Moves between objects:
j702: ε>j21, σ>j672, ξ>j603, ζ>j502, λ>j223
j349: ε>j990, σ>j682, ξ>j864, ζ>j703, λ>j824
j175: ε>j113, σ>j858, ξ>j955, ζ>j89, λ>j690
j847: ε>j39, σ>j480, ξ>j724, ζ>j380, λ>j932
j589: ε>j362, σ>j474, ξ>j718, ζ>j205, λ>j33
j993: ε>j927, σ>j38, ξ>j832, ζ>j236, λ>j61
j131: ε>j205, σ>j608, ξ>j269, ζ>j976, λ>j537
j502: ε>j603, σ>j790, ξ>j690, ζ>j858, λ>j702
j38: ε>j61, σ>j864, ξ>j993, ζ>j752, λ>j380
j61: ε>j968, σ>j380, ξ>j927, ζ>j993, λ>j724
j751: ε>j347, σ>j801, ξ>j98, ζ>j779, λ>j212
j858: ε>j690, σ>j197, ξ>j175, ζ>j377, λ>j502
j492: ε>j808, σ>j646, ξ>j480, ζ>j824, λ>j42
j236: ε>j832, σ>j752, ξ>j250, ζ>j379, λ>j993
j21: ε>j89, σ>j223, ξ>j76, ζ>j603, λ>j377
j362: ε>j460, σ>j33, ξ>j619, ζ>j718, λ>j270
j269: ε>j207, σ>j131, ξ>j894, ζ>j270, λ>j205
j932: ε>j752, σ>j808, ξ>j39, ζ>j847, λ>j622
j102: ε>j608, σ>j950, ξ>j41, ζ>j283, λ>j515
j682: ε>j824, σ>j619, ξ>j349, ζ>j934, λ>j924
j894: ε>j366, σ>j269, ξ>j646, ζ>j460, λ>j207
j23: ε>j533, σ>j259, ξ>j474, ζ>j713, λ>j283
j76: ε>j733, σ>j21, ξ>j385, ζ>j997, λ>j89
j552: ε>j37, σ>j379, ξ>j212, ζ>j801, λ>j250
j515: ε>j713, σ>j677, ξ>j608, ζ>j102, λ>j746
j619: ε>j924, σ>j362, ξ>j682, ζ>j186, λ>j460
j207: ε>j186, σ>j205, ξ>j366, ζ>j894, λ>j718
j608: ε>j537, σ>j515, ξ>j131, ζ>j41, λ>j713
j924: ε>j492, σ>j460, ξ>j824, ζ>j682, λ>j646
j379: ε>j250, σ>j39, ξ>j552, ζ>j968, λ>j236
j197: ε>j502, σ>j463, ξ>j858, ζ>j826, λ>j790
j646: ε>j42, σ>j894, ξ>j492, ζ>j924, λ>j366
j622: ε>j38, σ>j703, ξ>j752, ζ>j932, λ>j864
j41: ε>j131, σ>j102, ξ>j976, ζ>j533, λ>j608
j270: ε>j894, σ>j976, ξ>j460, ζ>j362, λ>j269
j752: ε>j993, σ>j622, ξ>j236, ζ>j39, λ>j38
j259: ε>j283, σ>j733, ξ>j23, ζ>j746, λ>j254
j205: ε>j718, σ>j537, ξ>j207, ζ>j269, λ>j589
j718: ε>j619, σ>j589, ξ>j186, ζ>j207, λ>j362
j724: ε>j379, σ>j847, ξ>j968, ζ>j61, λ>j39
j824: ε>j480, σ>j924, ξ>j990, ζ>j349, λ>j492
j89: ε>j955, σ>j377, ξ>j733, ζ>j76, λ>j175
j250: ε>j855, σ>j236, ξ>j37, ζ>j552, λ>j832
j733: ε>j254, σ>j89, ξ>j259, ζ>j385, λ>j955
j347: ε>j197, σ>j212, ξ>j826, ζ>j98, λ>j463
j934: ε>j349, σ>j186, ξ>j703, ζ>j42, λ>j682
j405: ε>j672, σ>j855, ξ>j790, ζ>j463, λ>j779
j480: ε>j932, σ>j492, ξ>j847, ζ>j990, λ>j808
j39: ε>j236, σ>j932, ξ>j379, ζ>j724, λ>j752
j779: ε>j98, σ>j671, ξ>j672, ζ>j405, λ>j751
j212: ε>j463, σ>j552, ξ>j347, ζ>j751, λ>j37
j713: ε>j474, σ>j746, ξ>j537, ζ>j608, λ>j23
j186: ε>j682, σ>j718, ξ>j934, ζ>j366, λ>j619
j377: ε>j175, σ>j826, ξ>j89, ζ>j21, λ>j858
j533: ε>j976, σ>j283, ξ>j33, ζ>j474, λ>j41
j790: ε>j702, σ>j405, ξ>j502, ζ>j197, λ>j672
j968: ε>j552, σ>j724, ξ>j801, ζ>j927, λ>j379
j955: ε>j950, σ>j175, ξ>j254, ζ>j733, λ>j113
j855: ε>j779, σ>j832, ξ>j405, ζ>j37, λ>j671
j474: ε>j33, σ>j23, ξ>j589, ζ>j537, λ>j533
j33: ε>j270, σ>j533, ξ>j362, ζ>j589, λ>j976
j37: ε>j405, σ>j250, ξ>j463, ζ>j212, λ>j855
j927: ε>j801, σ>j61, ξ>j671, ζ>j832, λ>j968
j703: ε>j864, σ>j934, ξ>j622, ζ>j808, λ>j349
j385: ε>j259, σ>j76, ξ>j746, ζ>j677, λ>j733
j98: ε>j826, σ>j751, ξ>j223, ζ>j672, λ>j347
j990: ε>j847, σ>j824, ξ>j380, ζ>j864, λ>j480
j976: ε>j269, σ>j41, ξ>j270, ζ>j33, λ>j131
j603: ε>j76, σ>j702, ξ>j997, ζ>j690, λ>j21
j537: ε>j589, σ>j713, ξ>j205, ζ>j131, λ>j474
j283: ε>j41, σ>j254, ξ>j533, ζ>j23, λ>j102
j254: ε>j102, σ>j955, ξ>j283, ζ>j259, λ>j950
j460: ε>j646, σ>j270, ξ>j924, ζ>j619, λ>j894
j801: ε>j212, σ>j968, ξ>j751, ζ>j671, λ>j552
j826: ε>j858, σ>j347, ξ>j377, ζ>j223, λ>j197
j690: ε>j997, σ>j502, ξ>j113, ζ>j175, λ>j603
j223: ε>j377, σ>j98, ξ>j21, ζ>j702, λ>j826
j746: ε>j23, σ>j385, ξ>j713, ζ>j515, λ>j259
j950: ε>j515, σ>j113, ξ>j102, ζ>j254, λ>j677
j864: ε>j380, σ>j349, ξ>j38, ζ>j622, λ>j990
j42: ε>j703, σ>j366, ξ>j808, ζ>j492, λ>j934
j677: ε>j746, σ>j997, ξ>j515, ζ>j950, λ>j385
j366: ε>j934, σ>j207, ξ>j42, ζ>j646, λ>j186
j671: ε>j751, σ>j927, ξ>j779, ζ>j855, λ>j801
j672: ε>j223, σ>j779, ξ>j702, ζ>j790, λ>j98
j463: ε>j790, σ>j37, ξ>j197, ζ>j347, λ>j405
j113: ε>j677, σ>j690, ξ>j950, ζ>j955, λ>j997
j808: ε>j622, σ>j42, ξ>j932, ζ>j480, λ>j703
j380: ε>j724, σ>j990, ξ>j61, ζ>j38, λ>j847
j997: ε>j385, σ>j603, ξ>j677, ζ>j113, λ>j76
j832: ε>j671, σ>j993, ξ>j855, ζ>j250, λ>j927

In the rows, 459 means zero.

The rows follow the links: the fewer symbols apart two objects are, the more alike their rows tend to be.

Each row is also shifted at random along 3 hidden directions that mean nothing.

Known rows, each with its object:
[ 587,  387,  423,  466,  392,  445,  384,  451,  476,  414,  442,  452,  438,  489,  491,  511,  519,  497,  547,  410,  524,  456,  500,  518,  479,  379]: j682
[ 345,  482,  381,  531,  435,  472,  485,  532,  431,  428,  458,  493,  515,  485,  447,  391,  408,  509,  513,  419,  464,  472,  543,  412,  385,  512]: j671
[ 484,  431,  377,  465,  491,  473,  447,  526,  390,  509,  446,  483,  465,  462,  487,  480,  472,  534,  366,  363,  456,  392,  557,  493,  507,  465]: j752
[ 250,  456,  406,  603,  473,  429,  495,  459,  442,  499,  420,  496,  434,  496,  484,  416,  423,  511,  468,  410,  485,  460,  519,  437,  396,  518]: j405
[ 417,  432,  385,  411,  470,  477,  427,  503,  431,  474,  454,  423,  404,  455,  525,  532,  476,  524,  434,  335,  451,  410,  550,  509,  534,  450]: j61
[ 475,  479,  356,  594,  453,  445,  380,  521,  404,  474,  434,  544,  538,  483,  438,  372,  505,  523,  468,  409,  509,  500,  559,  414,  377,  416]: j990
[ 165,  385,  447,  552,  488,  443,  482,  447,  500,  473,  455,  413,  329,  479,  500,  522,  437,  483,  513,  428,  498,  505,  506,  521,  456,  469]: j790
[ 424,  495,  512,  441,  398,  453,  551,  417,  478,  438,  451,  478,  522,  469,  422,  414,  392,  411,  497,  546,  422,  452,  396,  406,  419,  543]: j175
[ 517,  482,  543,  544,  504,  402,  524,  354,  472,  502,  444,  494,  470,  466,  443,  411,  381,  392,  432,  527,  435,  492,  353,  420,  418,  538]: j733
[ 421,  423,  479,  352,  526,  459,  566,  454,  367,  502,  493,  533,  625,  382,  452,  483,  365,  456,  307,  437,  336,  418,  426,  516,  595,  579]: j826
[ 575,  381,  440,  489,  425,  454,  371,  453,  457,  451,  445,  456,  464,  485,  467,  520,  525,  482,  493,  429,  514,  439,  471,  527,  508,  368]: j646
[ 429,  382,  535,  531,  385,  448,  417,  414,  543,  423,  439,  453,  406,  492,  415,  504,  492,  407,  588,  572,  531,  495,  374,  516,  437,  406]: j713
[ 392,  528,  532,  451,  507,  454,  347,  408,  482,  473,  477,  436,  430,  428,  450,  407,  569,  423,  443,  504,  502,  485,  390,  400,  420,  318]: j205
[ 481,  417,  502,  480,  389,  470,  604,  447,  503,  398,  449,  439,  447,  473,  413,  481,  348,  432,  580,  543,  443,  503,  421,  494,  445,  601]: j377
[ 398,  527,  551,  402,  471,  464,  528,  384,  545,  456,  462,  346,  301,  469,  483,  441,  430,  406,  480,  501,  443,  455,  375,  379,  396,  489]: j113
[ 401,  486,  512,  503,  406,  441,  531,  411,  492,  444,  442,  477,  490,  484,  425,  395,  388,  407,  523,  532,  447,  472,  392,  405,  376,  522]: j89
[ 263,  397,  478,  481,  467,  458,  518,  453,  467,  469,  464,  473,  475,  445,  453,  519,  406,  450,  455,  486,  445,  505,  452,  542,  507,  516]: j223
[ 482,  434,  483,  546,  503,  493,  352,  472,  536,  476,  451,  395,  291,  489,  445,  502,  557,  456,  491,  524,  562,  505,  457,  484,  422,  343]: j207
[ 450,  520,  408,  481,  440,  490,  574,  527,  496,  431,  454,  381,  331,  483,  469,  434,  377,  518,  547,  415,  458,  435,  547,  402,  370,  573]: j37
[ 787,  469,  366,  603,  461,  462,  524,  542,  449,  464,  437,  485,  427,  495,  450,  404,  399,  520,  515,  421,  476,  510,  566,  421,  349,  561]: j864
[ 454,  393,  459,  464,  495,  473,  301,  481,  428,  499,  464,  491,  498,  457,  419,  495,  569,  450,  381,  488,  499,  423,  453,  521,  519,  319]: j619
[ 452,  482,  394,  288,  453,  493,  509,  542,  379,  431,  496,  445,  548,  396,  503,  469,  429,  516,  431,  358,  374,  416,  540,  449,  524,  521]: j832
[ 583,  400,  366,  468,  420,  455,  541,  489,  411,  432,  456,  474,  492,  454,  500,  501,  395,  525,  500,  344,  430,  471,  553,  516,  500,  563]: j379
[ 245,  504,  383,  477,  434,  476,  454,  536,  429,  440,  447,  448,  443,  471,  456,  402,  469,  517,  519,  423,  486,  462,  533,  412,  379,  489]: j855
[ 499,  432,  374,  420,  427,  460,  499,  507,  388,  439,  478,  511,  575,  440,  481,  463,  413,  517,  473,  355,  410,  456,  547,  496,  509,  533]: j927
[ 636,  368,  445,  580,  445,  424,  382,  468,  445,  484,  433,  544,  551,  494,  418,  475,  491,  461,  444,  476,  497,  463,  475,  536,  489,  417]: j186
[ 599,  497,  366,  529,  503,  468,  457,  539,  372,  508,  453,  524,  521,  463,  445,  392,  454,  524,  377,  399,  445,  426,  551,  430,  435,  484]: j932
[ 326,  503,  503,  535,  395,  441,  508,  383,  536,  440,  421,  423,  395,  487,  433,  412,  420,  403,  557,  535,  501,  482,  400,  394,  348,  491]: j76
[ 365,  457,  389,  426,  432,  468,  465,  538,  371,  429,  469,  519,  602,  430,  466,  425,  439,  541,  463,  375,  421,  467,  554,  452,  479,  508]: j250
[ 147,  553,  545,  211,  411,  536,  478,  474,  545,  406,  486,  279,  283,  423,  480,  511,  517,  402,  529,  525,  433,  391,  400,  402,  459,  420]: j690
[ 532,  471,  546,  450,  533,  444,  522,  379,  463,  512,  472,  494,  470,  416,  420,  458,  404,  388,  347,  540,  408,  487,  355,  463,  499,  518]: j950
[ 246,  529,  422,  399,  484,  469,  500,  500,  438,  481,  476,  427,  421,  449,  486,  430,  435,  496,  394,  388,  414,  394,  503,  402,  436,  494]: j779
[ 364,  527,  556,  386,  495,  446,  490,  376,  498,  490,  476,  403,  375,  446,  479,  428,  446,  401,  418,  506,  427,  440,  358,  393,  445,  466]: j955
[ 323,  452,  459,  422,  524,  458,  531,  449,  440,  502,  478,  447,  442,  445,  495,  498,  409,  463,  356,  402,  398,  434,  482,  494,  537,  547]: j672
[ 739,  423,  440,  396,  408,  454,  462,  459,  462,  426,  451,  412,  439,  459,  522,  512,  471,  494,  533,  400,  462,  442,  501,  503,  480,  448]: j934

In each set, the symbols that take the first to the second take the third to the fourth, perhaps in another order. Give the fourth.
Answers are names.
A [ 480,  414,  365,  540,  411,  441,  520,  515,  453,  398,  446,  467,  451,  486,  484,  451,  401,  537,  596,  378,  494,  523,  573,  484,  423,  547]
B [ 457,  425,  367,  426,  422,  451,  474,  512,  374,  453,  469,  527,  608,  445,  488,  461,  413,  520,  465,  362,  415,  461,  548,  484,  506,  521]
C [ 443,  403,  461,  478,  501,  458,  595,  442,  504,  459,  465,  400,  346,  465,  493,  545,  355,  464,  498,  435,  431,  500,  469,  523,  482,  578]
D j790

A [ 752,  488,  491,  481,  522,  455,  449,  455,  463,  506,  475,  469,  438,  443,  427,  429,  463,  408,  395,  523,  450,  499,  409,  430,  448,  453]
B [ 684,  467,  495,  594,  517,  417,  421,  425,  472,  486,  446,  507,  467,  469,  416,  395,  463,  433,  433,  520,  496,  525,  405,  427,  393,  426]
C [ 337,  385,  530,  537,  421,  449,  390,  417,  527,  432,  440,  473,  441,  497,  407,  498,  505,  406,  551,  581,  514,  490,  374,  539,  454,  376]
D j283

A [ 488,  400,  469,  458,  457,  482,  344,  491,  497,  458,  444,  380,  347,  483,  468,  544,  572,  474,  489,  468,  535,  439,  471,  535,  488,  325]
B [ 531,  423,  467,  637,  495,  458,  360,  455,  484,  492,  431,  507,  417,  486,  392,  452,  522,  456,  456,  536,  543,  512,  446,  492,  404,  353]
C [ 490,  517,  535,  462,  441,  450,  394,  385,  560,  427,  464,  360,  294,  456,  497,  434,  528,  407,  563,  498,  526,  510,  409,  403,  368,  363]
D j474

A [ 434,  453,  504,  253,  524,  495,  581,  451,  403,  481,  515,  424,  491,  381,  477,  525,  377,  435,  329,  449,  313,  406,  430,  502,  603,  578]
B [ 469,  480,  425,  510,  492,  455,  607,  458,  450,  506,  448,  446,  397,  470,  495,  452,  355,  493,  409,  395,  410,  421,  509,  437,  422,  597]
C [ 222,  478,  402,  294,  515,  507,  369,  517,  404,  494,  494,  398,  412,  413,  525,  543,  568,  528,  359,  331,  435,  358,  544,  486,  569,  372]
D j932

A [ 586,  363,  432,  580,  406,  439,  378,  458,  484,  431,  420,  470,  437,  512,  460,  512,  511,  478,  555,  432,  533,  474,  477,  557,  472,  385]
B [ 675,  442,  430,  378,  407,  465,  432,  460,  484,  415,  470,  388,  385,  451,  513,  529,  495,  481,  547,  389,  489,  434,  501,  494,  479,  416]
C [ 585,  520,  399,  374,  522,  516,  481,  560,  443,  479,  474,  369,  341,  448,  490,  472,  476,  513,  391,  376,  438,  388,  564,  415,  474,  476]
D j752

A [ 757,  486,  500,  506,  521,  463,  468,  434,  488,  491,  469,  427,  393,  457,  441,  418,  466,  418,  441,  520,  469,  499,  405,  420,  403,  451]
B [ 732,  387,  449,  479,  421,  455,  435,  463,  466,  454,  450,  463,  448,  473,  474,  509,  473,  462,  500,  445,  491,  434,  476,  534,  498,  451]
C [ 423,  418,  353,  595,  467,  470,  433,  532,  492,  483,  436,  399,  282,  512,  493,  500,  484,  542,  514,  363,  542,  456,  580,  485,  397,  424]
D j927

A [ 472,  391,  544,  492,  475,  460,  448,  417,  460,  469,  449,  521,  556,  452,  383,  483,  456,  389,  413,  574,  440,  476,  368,  524,  525,  451]
B [ 384,  361,  534,  617,  477,  423,  430,  402,  502,  495,  444,  554,  506,  474,  393,  466,  464,  413,  444,  572,  500,  537,  360,  532,  466,  429]
C [ 566,  436,  473,  501,  523,  473,  357,  478,  435,  501,  463,  503,  503,  453,  405,  473,  529,  448,  362,  522,  473,  458,  442,  490,  510,  360]
D j718

A [ 342,  505,  417,  481,  489,  444,  512,  493,  345,  522,  449,  568,  628,  446,  455,  369,  409,  487,  306,  398,  390,  400,  499,  407,  454,  540]
B [ 391,  519,  411,  452,  473,  457,  517,  508,  371,  498,  459,  526,  574,  447,  445,  365,  397,  508,  375,  416,  397,  420,  509,  395,  444,  558]
C [ 396,  405,  548,  473,  493,  454,  421,  414,  451,  485,  458,  506,  546,  453,  389,  484,  486,  386,  376,  573,  452,  473,  359,  518,  543,  416]
D j259

A [ 445,  439,  336,  749,  420,  420,  361,  518,  428,  470,  416,  568,  495,  528,  426,  350,  487,  543,  556,  422,  594,  568,  577,  433,  299,  401]
B [ 477,  534,  392,  364,  483,  475,  353,  514,  390,  458,  490,  489,  565,  427,  473,  387,  538,  514,  415,  380,  456,  447,  525,  377,  455,  382]
C [ 478,  449,  432,  551,  499,  415,  585,  432,  381,  522,  438,  578,  575,  462,  462,  419,  336,  476,  340,  406,  385,  442,  480,  466,  490,  610]
D j405

A [ 563,  474,  400,  315,  464,  485,  555,  514,  337,  457,  503,  529,  661,  405,  465,  442,  395,  516,  379,  372,  345,  414,  537,  454,  539,  578]
B [ 362,  503,  392,  320,  437,  501,  471,  538,  410,  432,  497,  447,  525,  417,  485,  457,  447,  525,  467,  376,  413,  440,  564,  437,  489,  492]
C [ 539,  479,  417,  205,  486,  513,  508,  515,  405,  466,  512,  380,  426,  377,  532,  555,  445,  513,  393,  326,  358,  371,  533,  493,  606,  518]
D j379

A [ 261,  439,  496,  494,  395,  466,  493,  461,  453,  419,  454,  516,  592,  482,  397,  435,  421,  433,  505,  537,  451,  476,  407,  470,  461,  501]
B [ 301,  431,  446,  480,  510,  451,  538,  439,  491,  484,  453,  413,  360,  462,  506,  510,  405,  477,  450,  400,  445,  476,  489,  505,  481,  536]
C [ 266,  441,  389,  346,  461,  473,  416,  525,  395,  443,  483,  462,  542,  423,  502,  500,  498,  529,  439,  336,  443,  424,  553,  489,  543,  421]
D j380

A [ 625,  387,  469,  563,  494,  460,  379,  474,  451,  491,  436,  522,  491,  477,  410,  479,  505,  461,  412,  510,  505,  466,  450,  514,  470,  391]
B [ 592,  500,  423,  311,  430,  462,  391,  473,  382,  439,  495,  479,  590,  410,  503,  456,  520,  487,  430,  358,  433,  418,  497,  435,  521,  398]
C [ 424,  406,  525,  620,  504,  409,  466,  379,  487,  504,  448,  522,  484,  477,  411,  453,  433,  404,  430,  567,  480,  545,  367,  511,  442,  458]
D j41

A [ 693,  484,  416,  393,  420,  456,  426,  471,  399,  430,  465,  494,  572,  428,  487,  427,  474,  493,  461,  383,  442,  454,  508,  437,  481,  440]
B [ 340,  501,  385,  536,  456,  468,  327,  546,  453,  451,  459,  435,  430,  465,  455,  396,  559,  522,  486,  398,  547,  496,  559,  408,  370,  342]
C [ 313,  519,  573,  330,  572,  457,  417,  380,  437,  523,  510,  487,  527,  388,  445,  437,  489,  382,  281,  529,  399,  433,  332,  422,  527,  414]
D j515

A [ 421,  423,  355,  502,  410,  456,  494,  517,  424,  423,  461,  481,  513,  462,  474,  457,  407,  536,  552,  370,  476,  496,  571,  475,  439,  519]
B [ 354,  425,  429,  544,  504,  438,  570,  444,  498,  477,  454,  420,  328,  480,  509,  481,  378,  493,  471,  404,  450,  469,  499,  485,  441,  553]
C [ 646,  410,  385,  442,  454,  461,  553,  500,  453,  444,  466,  405,  362,  464,  534,  535,  390,  524,  501,  357,  442,  443,  555,  521,  492,  565]
D j751

A [ 543,  539,  421,  299,  466,  508,  389,  514,  410,  442,  507,  415,  481,  396,  491,  427,  540,  509,  438,  372,  436,  429,  523,  379,  466,  396]
B [ 317,  406,  367,  461,  462,  425,  395,  483,  373,  485,  470,  552,  602,  445,  492,  477,  494,  530,  379,  337,  449,  428,  552,  523,  552,  431]
C [ 425,  401,  480,  451,  453,  485,  588,  465,  503,  437,  474,  415,  403,  461,  447,  537,  371,  453,  519,  507,  424,  513,  435,  521,  486,  577]
D j385

A [ 282,  482,  519,  591,  424,  401,  450,  371,  466,  464,  420,  552,  537,  492,  413,  353,  435,  400,  467,  527,  482,  476,  380,  403,  373,  455]
B [ 547,  407,  542,  482,  456,  467,  493,  421,  505,  472,  470,  472,  453,  467,  396,  518,  432,  385,  457,  582,  452,  489,  360,  527,  499,  476]
C [ 627,  540,  522,  442,  470,  423,  417,  392,  446,  477,  485,  507,  541,  429,  436,  390,  484,  403,  392,  500,  443,  483,  374,  380,  434,  421]
D j366

A [ 354,  430,  488,  321,  485,  476,  531,  463,  433,  460,  487,  458,  537,  403,  439,  522,  407,  445,  403,  486,  372,  453,  423,  515,  567,  545]
B [ 405,  488,  396,  567,  451,  431,  538,  491,  435,  485,  426,  523,  496,  497,  454,  383,  371,  506,  446,  411,  440,  449,  520,  410,  395,  566]
C [ 249,  384,  475,  481,  433,  461,  502,  458,  423,  450,  457,  531,  579,  452,  413,  474,  407,  430,  481,  518,  435,  499,  424,  531,  502,  518]
D j779

